Each row is followed by its class.
[-15,4,35,3,12,11,50,19,-27,31,-46,13,2,-35,23,4,16,-42,-16,-70,47,-32,17,45,41,-30,22,-17,-56,45,-4,14,-17,17,35]	Z_423
[-41,42,30,18,7,-5,1,-19,-7,-34,13,-24,10,-21,51,-10,7,22,6,50,22,5,32,17,-23,7,24,-24,49,-4,14,30,13,-39,-18]	Z_888
[0,-31,11,3,5,-21,-46,12,-61,17,4,-54,38,-50,40,-7,-6,-1,-23,17,-16,-5,66,37,0,12,-21,-26,57,5,10,44,-23,-114,-3]	Z_9
[1,-6,3,1,16,-1,16,7,-13,-12,-8,-11,10,15,-1,2,6,-16,-5,-21,-2,-2,-3,16,-15,-10,-14,0,-8,-1,-2,-2,15,16,-7]	Z_9
[2,-39,6,4,5,15,44,-45,23,76,-13,9,-4,-7,13,-14,-17,-7,-13,-19,28,-1,-28,-17,16,-8,21,-32,23,15,13,-22,13,-4,1]	Z_938
[14,-8,10,-8,8,8,23,4,-27,7,-16,-23,0,15,6,10,28,-10,-3,-13,8,-8,-27,16,0,-14,7,-7,-6,-1,-7,0,5,-1,-3]	Z_777
[4,-26,37,-20,-24,-6,45,-7,-13,66,-6,-43,37,-40,-9,15,38,-16,2,3,-25,1,-44,-6,15,-41,-49,-1,4,39,21,-12,6,-76,18]	Z_9
[-19,21,12,1,-2,-19,23,-18,56,-45,5,3,-34,-1,1,11,-17,1,-2,12,29,47,-42,-1,-25,-43,6,-80,-13,1,43,12,-7,51,-35]	Z_9
[-36,-2,3,-14,20,15,78,-7,-66,48,-4,24,-2,-2,45,3,-37,-12,29,-41,45,-22,-19,12,-3,-6,20,15,-43,18,-4,-22,17,11,21]	Z_888
[-1,-4,7,0,-9,-3,26,9,-40,-21,-17,-27,16,18,5,11,26,-10,-4,-11,6,9,-32,1,-11,-17,-17,-3,-8,4,-4,4,12,6,2]	Z_508
[35,-36,26,-22,-20,-30,29,0,-82,34,4,0,39,-107,-2,39,-37,-18,-7,18,26,2,45,-19,-24,6,2,0,-26,28,-8,-31,-11,-31,36]	Z_160
[10,8,-6,3,1,7,23,0,-13,0,-13,-15,7,11,9,9,23,0,20,-21,8,-6,-24,4,-3,-8,-10,-11,-7,1,-7,2,23,16,2]	Z_423
[31,-29,5,4,15,-7,20,-25,0,50,-14,-29,17,-33,-19,19,-10,-36,-18,-32,-4,-31,-38,21,-10,-1,8,-20,16,-8,13,-41,2,-32,-15]	Z_938
[-30,-30,-21,6,2,22,-44,-3,8,-30,-23,-19,49,-35,1,-14,-38,-4,12,12,-10,-27,-15,-15,57,-21,-56,11,-4,1,-20,-6,-6,-20,11]	Z_888
[6,-10,4,-5,15,6,35,-1,-26,6,-14,-9,8,32,7,9,14,-19,0,-21,3,-6,-12,3,-16,-15,-6,-8,-11,6,-6,-2,9,16,-6]	Z_9
[3,-41,33,-6,18,46,53,-15,-43,-3,27,1,31,18,36,-23,13,-38,39,-36,30,16,-38,5,-35,-11,-23,10,-54,10,7,-30,-10,-27,-34]	Z_9
[-31,-13,46,-2,13,20,18,-11,-2,50,-11,-9,-12,-32,29,-2,23,-20,-36,2,-10,-30,-34,7,28,-4,32,-3,-8,25,21,-7,-57,-85,-6]	Z_777
[1,-13,6,-6,-7,-4,33,-1,-32,16,-26,-9,12,10,2,17,19,-19,8,-31,8,-7,-19,-3,-13,-10,-20,-11,-8,11,-10,-13,8,-6,0]	Z_160
[-22,-27,17,-24,32,8,7,20,-12,56,-1,10,-13,13,38,-2,-27,-9,-54,-27,11,-25,25,-11,22,3,72,16,-23,53,32,-21,-40,-61,4]	Z_176
[-17,-52,-18,-28,0,13,60,-12,-15,34,-27,3,-17,-5,9,19,44,-15,3,-44,-32,32,-14,16,-54,4,-34,5,-68,-19,-3,-26,33,4,27]	Z_150
[-28,-37,53,5,35,26,36,-27,3,27,18,23,-12,-9,18,-27,-5,-36,-15,6,-15,-9,-41,-16,-15,12,-7,-5,-40,8,33,-1,-68,-68,-17]	Z_9
[11,-12,6,-16,12,5,25,2,-26,13,-16,-15,15,12,7,14,19,-14,10,-20,5,-10,-21,11,-14,-16,-8,-13,-3,12,-3,-2,14,7,-4]	Z_150
[-29,-2,16,10,-31,-5,51,-28,41,41,-20,-15,26,1,19,-56,-8,-37,0,-5,-43,7,-18,-40,-37,28,-4,-2,10,-24,36,-4,7,-55,-11]	Z_459
[-2,-13,0,-2,11,2,21,-1,-24,-1,-12,-11,24,25,6,-1,15,-22,5,-25,-3,2,-10,2,-7,-11,-21,-7,-3,2,-7,-8,9,8,-7]	Z_9
[-53,-25,31,12,-33,18,26,-14,-13,-48,-1,-9,-19,19,21,-9,3,-10,-13,-6,48,44,-28,-20,-15,-42,4,-10,-21,-4,1,7,-9,-14,-44]	Z_508
[15,-8,7,-13,5,2,21,-1,-26,12,-16,-17,16,19,3,15,30,-16,12,-20,-3,-11,-30,3,-6,-5,-13,-24,-1,20,3,3,0,-8,-3]	Z_150
[7,-14,18,-4,17,-4,26,4,-16,19,-12,-12,6,7,8,-1,15,-15,0,-24,5,-13,-38,-1,1,-13,-8,4,1,5,2,-10,19,5,-3]	Z_888
[6,-3,1,-1,-4,-3,29,-6,-31,4,-16,-13,13,15,3,4,26,-13,11,-20,9,-3,-23,-7,-10,-8,-17,-14,2,9,-2,-9,16,-10,0]	Z_459
[7,-16,45,5,7,13,7,-34,23,13,49,8,-24,1,16,-21,12,15,-22,40,-14,8,-27,-30,-36,25,12,0,29,-4,36,6,-37,-31,-44]	Z_9
[-8,-1,33,22,-21,-31,37,29,-36,34,7,-21,16,-37,27,-1,-8,-34,-17,-43,53,-33,52,50,-40,-5,28,-24,-8,12,24,27,15,-109,12]	Z_508
[15,0,8,-2,1,-4,36,-11,-27,11,-14,-11,15,0,-1,11,33,-12,21,-14,15,-3,-28,-1,-8,-11,-26,-29,-1,21,1,-10,13,-6,6]	Z_459
[-3,4,15,-6,9,4,29,-8,-2,2,-16,-5,11,14,-2,2,19,-7,10,-20,3,-1,-28,13,-8,-8,-14,0,2,3,-7,-9,11,25,-10]	Z_176
[8,3,6,2,7,6,20,-6,-21,-2,-13,-10,7,15,4,13,13,-12,10,-25,9,-5,-22,12,7,-11,-5,-18,6,5,5,-13,3,10,-4]	Z_938
[-1,-4,8,-1,-1,5,23,-1,-27,-15,-19,-16,0,24,3,22,25,-18,10,-26,1,3,-23,7,-2,-20,-14,-15,-7,2,4,-12,-2,-1,-9]	Z_938
[7,-4,-1,-5,0,-4,32,-8,-38,4,-12,-15,19,16,5,6,26,-10,20,-11,18,3,-14,-3,-14,-16,-19,-26,3,10,-2,-7,20,-12,5]	Z_459
[-40,22,-1,-14,29,35,35,-21,-26,20,6,37,-2,36,42,-8,8,25,-7,-44,28,-66,-34,37,14,4,16,6,10,14,20,0,-41,59,3]	Z_176
[-22,21,-27,-16,-5,-2,11,24,18,5,27,27,4,36,31,-3,-17,25,28,-26,2,-52,11,16,-17,-30,-35,-28,11,-3,45,17,-14,31,3]	Z_9
[-2,-41,26,-12,4,4,94,-22,-89,71,-36,-14,18,-57,34,27,46,-30,-6,-16,-5,-13,25,18,-51,15,-5,29,-44,-4,-27,-16,34,-41,54]	Z_888
[-2,-6,11,8,-4,-4,-41,24,3,-13,-34,-42,-28,-11,-34,8,50,-15,-36,-18,-25,1,6,51,42,-11,-18,-6,-19,18,3,37,-21,-81,18]	Z_459
[-38,8,-42,-18,-27,-7,-5,46,-68,-18,8,14,16,8,58,38,20,17,18,-52,36,-11,33,21,-2,-37,-6,-10,-18,14,-4,-22,0,-7,23]	Z_508
[33,-2,79,-13,24,-27,21,18,-21,34,27,-49,26,-10,-11,-21,3,-18,-26,23,-2,-34,-9,16,-23,-26,21,28,59,-7,42,13,7,-47,-28]	Z_888
[20,-9,9,-7,9,-4,13,7,-28,11,-10,-21,19,4,17,6,25,-11,8,-18,-5,-16,-21,2,-3,-3,-13,-2,7,6,1,-5,10,-1,-2]	Z_888
[9,-6,11,-11,12,-4,27,0,-25,19,-11,-8,9,4,-5,20,25,-7,12,-22,16,-16,-26,21,-3,-17,-19,-27,3,22,0,4,15,1,4]	Z_150
[17,-15,2,-10,0,1,30,-1,-31,20,-7,-11,5,3,4,16,32,-8,3,-25,15,-6,-37,11,-2,-13,3,-14,-11,-1,-4,-16,10,0,7]	Z_777
[0,-4,17,-1,-12,-10,35,2,-16,8,-32,-15,15,-5,-6,11,25,-28,-2,-35,0,3,-15,6,-13,-1,-16,-3,-14,11,-6,-16,15,1,-1]	Z_160
[0,-14,21,-9,6,-5,33,-6,-9,11,-14,-7,7,9,-2,5,17,-9,-2,-27,9,5,-39,-2,-9,-14,-12,-1,0,8,-1,-14,13,15,-11]	Z_176
[4,-5,13,-10,5,-3,13,1,-15,1,-19,-10,16,3,4,8,27,-6,-3,-22,5,4,-17,10,-1,-14,-7,-2,5,6,-11,-7,5,16,-3]	Z_176
[14,-7,11,-13,9,10,24,0,-19,15,-13,-19,6,11,7,15,39,-12,3,-7,0,-7,-27,13,3,-17,5,-15,-7,6,-3,-11,-6,-8,-2]	Z_777
[11,-5,20,-1,9,6,25,-4,-17,7,-13,-21,12,18,19,-5,22,-15,8,-8,-2,-11,-33,-10,-9,-5,-4,3,6,1,0,0,12,1,-12]	Z_888
[1,-11,13,-16,21,2,28,-2,-18,21,-17,-9,14,15,-2,10,33,-22,5,-23,-5,-10,-37,11,-8,-17,-12,-17,-1,8,3,-9,4,-1,-4]	Z_150
[-7,-50,23,-7,-28,-8,30,21,-33,14,4,-16,20,-2,7,4,13,-5,4,-5,21,-30,7,-20,-22,-50,-44,-8,1,-8,10,15,17,-68,9]	Z_777
[6,0,5,2,-2,-1,29,0,-36,-7,-9,-18,12,21,12,12,30,-2,9,-17,11,1,-45,5,-15,-12,-24,-14,9,5,-6,-2,12,20,-11]	Z_508
[5,-9,7,-7,7,4,32,-5,-24,13,-20,-9,12,20,1,1,28,-21,18,-22,0,-7,-19,-3,-4,-13,-30,-16,-3,14,-2,-13,2,-2,-6]	Z_459
[-21,2,-32,14,-21,7,-5,-19,-5,-22,11,-15,9,4,4,5,-27,16,-2,-10,66,-3,-38,-18,25,-24,40,-34,-12,7,13,4,21,-38,12]	Z_423
[3,-11,4,3,7,11,37,-8,-22,17,-19,-13,-8,6,2,15,28,-11,7,-34,10,-6,-47,4,1,-12,-8,-7,-22,5,-10,-6,15,1,0]	Z_423
[9,-8,-2,-11,9,5,24,0,-35,14,-14,-9,16,15,0,15,29,-13,20,-38,2,-19,-33,21,-8,-3,-25,-11,-5,9,-7,-4,12,5,1]	Z_150
[-14,-17,-6,7,-16,-23,42,-22,-12,53,-25,-12,54,-52,21,6,-8,-6,25,-8,45,-1,-13,2,20,-30,-44,-85,28,38,-1,0,25,-22,32]	Z_508
[-33,-15,35,10,-22,8,50,-5,10,42,9,15,32,-13,40,-43,7,-37,30,-22,18,22,-27,-15,-42,-30,0,22,13,-37,-16,-32,29,-40,-25]	Z_508
[0,-6,10,-13,4,-2,22,3,-32,-5,-16,-7,10,19,12,18,30,-7,11,-25,8,2,-30,2,-12,-20,-15,-9,-3,6,-9,-7,1,9,-8]	Z_176
[5,-12,5,3,7,8,45,-8,-22,23,-21,-8,6,0,2,10,19,-15,16,-30,20,-8,-40,-5,1,-18,-11,-11,-19,6,-14,-7,25,4,8]	Z_423
[-50,10,4,24,0,21,7,2,-21,6,26,54,-22,-31,44,-9,-14,26,22,-7,68,-15,40,40,-1,-6,3,-3,-6,2,-27,21,0,-22,22]	Z_508
[-19,4,27,-11,-26,-8,35,21,-36,32,-1,18,-19,-13,45,-16,0,-1,3,-25,35,38,60,31,-30,-9,44,16,-15,-10,-10,34,20,-24,24]	Z_176
[-36,12,33,-14,-15,-22,48,15,-52,-12,25,-9,-2,-5,17,28,11,7,41,-48,45,29,-74,19,-2,-65,-40,-16,19,16,32,-38,29,2,-31]	Z_938
[12,-3,9,-6,2,7,23,-13,-5,1,-14,-11,7,22,6,4,23,0,7,-18,5,-1,-44,-1,-10,-3,-9,-8,4,5,-4,0,5,20,-13]	Z_176
[4,-7,7,-7,9,-1,28,1,-14,15,-16,-2,8,13,3,10,27,-15,15,-34,6,-11,-31,10,-13,-10,-18,-20,-1,10,-3,-3,17,8,-5]	Z_150
[15,-10,7,-8,-3,0,28,-1,-37,11,-11,-12,4,22,9,5,35,-12,15,-16,10,3,-21,-8,-17,-17,-14,-13,3,6,-4,-6,11,-13,-5]	Z_459
[6,5,-9,-1,17,-1,15,3,-27,-1,-6,-1,7,22,8,11,16,-4,3,-18,9,-4,-13,11,-3,-7,-3,-15,-3,8,-6,3,10,19,10]	Z_9
[-1,-3,2,-13,8,2,21,-9,-17,2,-23,-10,18,22,1,10,30,-8,11,-18,-7,1,-37,4,-5,-14,-18,-7,7,-6,-12,-9,1,18,-4]	Z_176
[7,-7,1,-5,-2,-7,38,0,-28,24,-26,-9,18,13,-2,11,18,-23,7,-36,5,-5,-13,2,-16,5,-9,-5,-10,11,-7,-19,21,-1,9]	Z_160
[9,-21,72,15,-56,9,67,-25,39,54,-4,-7,19,-39,24,-40,-4,-33,22,10,11,33,-41,-57,-8,-18,-5,-12,1,19,29,8,10,-69,-7]	Z_938
